Below is a small trained network, with its code and all its weights. Each question gives an input and a target symbol and asks what happens when units are switched off, that is, made to give their printed mean instead of their output.

import numpy as np


def w(rows, s, z=0):
    codes = np.array(rows[::2]) - 128.0
    scale = np.full(codes.shape[1], s)
    scale[-1] = z or s
    return codes * scale


def f(y):
    return y / 2 * (1 + np.tanh(0.7978845608 * (y + 0.044715 * y**3)))


def softmax(a):
    e = np.exp(a - a.max(-1, keepdims=True))
    return e / e.sum(-1, keepdims=True)


def log_softmax(a):
    a = a - a.max(-1, keepdims=True)
    return a - np.log(np.exp(a).sum(-1, keepdims=True))


def net(x, mask):
    ids = ['Θαβγεζηπτω'.index(c) for c in x.split()]
    T = len(ids)
    res = E[ids] + P[:T]
    r = res
    for j in range(3):
        rows = slice(2 * j, 2 * j + 2)
        q, k, v = (r @ M[0][rows].T for M in (Q, K, V))
        z = softmax(np.where(np.tri(T) > 0, q @ k.T / 2**0.5, -1e9)) @ v
        o = O[0][rows]
        res = res + np.where(mask[j], z, o[:, -1]) @ o[:, :-1]
    y = f(res @ A[0][:, :-1].T + A[0][:, -1])
    res = res + np.where(mask[3:19], y, B[0][:, -1]) @ B[0][:, :-1]
    return log_softmax(res[-1] @ U[:, :-1].T + U[:, -1])


Q, K, V, O, A, B = {}, {}, {}, {}, {}, {}
E = w([
[137,3,41,255],'Θ',
[36,76,201,161],'α',
[38,131,228,94],'β',
[85,149,202,99],'γ',
[82,137,129,171],'ε',
[126,185,173,60],'ζ',
[69,221,79,192],'η',
[100,161,87,62],'π',
[86,90,155,34],'τ',
[215,213,73,96],'ω',
],0.013)
P = w([
[153,152,109,93],'0',
[144,138,173,227],'1',
[56,210,11,77],'2',
[198,79,107,55],'3',
[209,145,150,198],'4',
[83,200,28,100],'5',
[197,64,107,56],'6',
],0.011)
Q[0] = w([
[138,28,173,99],'h1',
[110,159,215,45],'h1',
[124,174,129,8],'h2',
[120,254,151,220],'h2',
[125,192,191,161],'h3',
[117,159,96,40],'h3',
],0.0089)
K[0] = w([
[153,34,207,181],'h1',
[80,134,147,2],'h1',
[110,98,68,191],'h2',
[139,248,212,78],'h2',
[79,241,13,137],'h3',
[238,8,180,125],'h3',
],0.007)
V[0] = w([
[93,195,114,142],'h1',
[143,200,186,83],'h1',
[80,83,59,183],'h2',
[89,65,77,173],'h2',
[188,70,178,61],'h3',
[5,66,152,102],'h3',
],0.011)
O[0] = w([
[83,1,99,204,194],'h1',
[149,142,80,171,50],'h1',
[126,53,91,109,253],'h2',
[166,29,115,135,225],'h2',
[117,198,113,53,52],'h3',
[73,97,213,84,121],'h3',
],0.0096,0.0029)
A[0] = w([
[149,92,125,110,178],'n1',
[75,122,243,78,65],'n2',
[11,115,127,38,182],'n3',
[154,188,71,83,123],'n4',
[223,102,141,153,162],'n5',
[142,76,91,163,4],'n6',
[85,112,141,55,107],'n7',
[90,166,183,254,173],'n8',
[156,241,151,74,113],'n9',
[202,81,50,134,85],'n10',
[150,93,206,153,125],'n11',
[58,138,59,102,137],'n12',
[75,210,184,73,49],'n13',
[125,159,180,187,115],'n14',
[104,195,156,115,57],'n15',
[144,166,41,48,197],'n16',
],0.0096,0.003)
B[0] = w([
[109,137,50,66,193],'n1',
[113,244,46,114,169],'n2',
[112,210,80,162,201],'n3',
[69,130,254,172,163],'n4',
[126,222,44,105,194],'n5',
[51,168,156,100,200],'n6',
[203,162,92,229,164],'n7',
[170,89,136,73,238],'n8',
[195,131,196,128,188],'n9',
[113,206,139,136,254],'n10',
[72,168,131,114,171],'n11',
[88,177,171,133,180],'n12',
[178,52,157,100,174],'n13',
[188,110,153,87,173],'n14',
[161,141,147,91,158],'n15',
[38,29,241,182,194],'n16',
],0.0058,0.009)
U = w([
[42,166,84,178,104],'Θ',
[153,162,128,207,38],'α',
[94,122,158,127,114],'β',
[140,142,153,94,38],'γ',
[142,10,220,125,81],'ε',
[255,98,142,105,96],'ζ',
[195,10,141,222,118],'η',
[118,106,125,185,253],'π',
[200,111,61,37,181],'τ',
[243,217,52,169,93],'ω',
],0.0084,0.0066)

Each question gives the input, a string of symbols that net reads in full, and the target symbol t.
The units are the heads (2 rows each of Q, K, V and O) and the neurons (one row each of A and B). Each row of codes is followed by its name. A weight is (code - 128) times the scale printed after its matrix; where a second scale follows, it is the last column's (O, A, B and U).
mask holds one flag per unit, heads first, then neurons. A switched-off unit (its flag False) gives its mean, the last column of its rows in O or B, instead of its output. The means were averaged over made-up inputs and are rounded, as every weight is.
A unit's drop is (log p(t) with every unit on - log p(t) with that unit switched off) / (log p(t) with every unit on - log p(t) with every unit switched off).
The circuit of an input: a set's keep is (log p(t) with only the set's units on - log p(t) with every unit switched off) / (log p(t) with every unit on - log p(t) with every unit switched off). Starting from the 12 units with the biggest drops (on a tie, the unit counted first), units are removed one at a time, each time the one whose removal leaves the highest keep (on an exact tie, the one counted first), for as long as the keep stays at least 0.8.
units of the circuit, in order: the units of the circuit, biggest drop first
unit that matters most: the unit with the biggest drop
top k neurons: the k neurons with the biggest drops, biggest first
heads that matter: for each layer, one digit per head in row order, 1 if its drop is at least 0.15 and else 0, layers parted by /
drop when u is switched off: that unit's drop, to one decimal
input ω Θ Θ ε, target τ: units of the circuit, in order : (h2 n1 n5)
input ω η ζ, target Θ: heads that matter : 100
input ω τ ω ω ε, target ω: heads that matter : 001
input ζ β η ζ γ, target η: unit that matters most : h3
input ε Θ ε α ε, target ε: units of the circuit, in order : (h3 h1)
input π ζ ω Θ η, target ω: units of the circuit, in order : (h3 n16)
input Θ ε η α ζ π, target Θ: heads that matter : 100
input Θ Θ ω ε γ, target ω: units of the circuit, in order : (h3 n5)
input ε Θ ζ τ Θ Θ Θ, target τ: units of the circuit, in order : (h2 n1 n5)
input α ζ β β β ζ ζ, target ε: units of the circuit, in order : (n16 n5 h3)
input ζ Θ Θ Θ ζ π α, target τ: top 2 neurons : (n1 n16)
input Θ ω Θ ω Θ, target ω: units of the circuit, in order : (n16 n5)
input ζ Θ ω Θ β Θ Θ, target τ: heads that matter : 010
input ζ Θ η ζ β, target η: units of the circuit, in order : (h3)
input Θ Θ ε α, target τ: heads that matter : 110
input α Θ α ε η, target η: units of the circuit, in order : (h3 h1)
input ζ Θ Θ ζ α, target ζ: top 2 neurons : (n8 n14)
input η Θ Θ β, target τ: units of the circuit, in order : (h2 n1 n16)
input Θ ζ ω τ ζ, target ω: units of the circuit, in order : (h3 n5)
input α α β α, target Θ: heads that matter : 001
input ζ γ τ, target Θ: heads that matter : 100
input ζ ε β γ ζ, target ζ: drop when n8 is switched off : 0.2
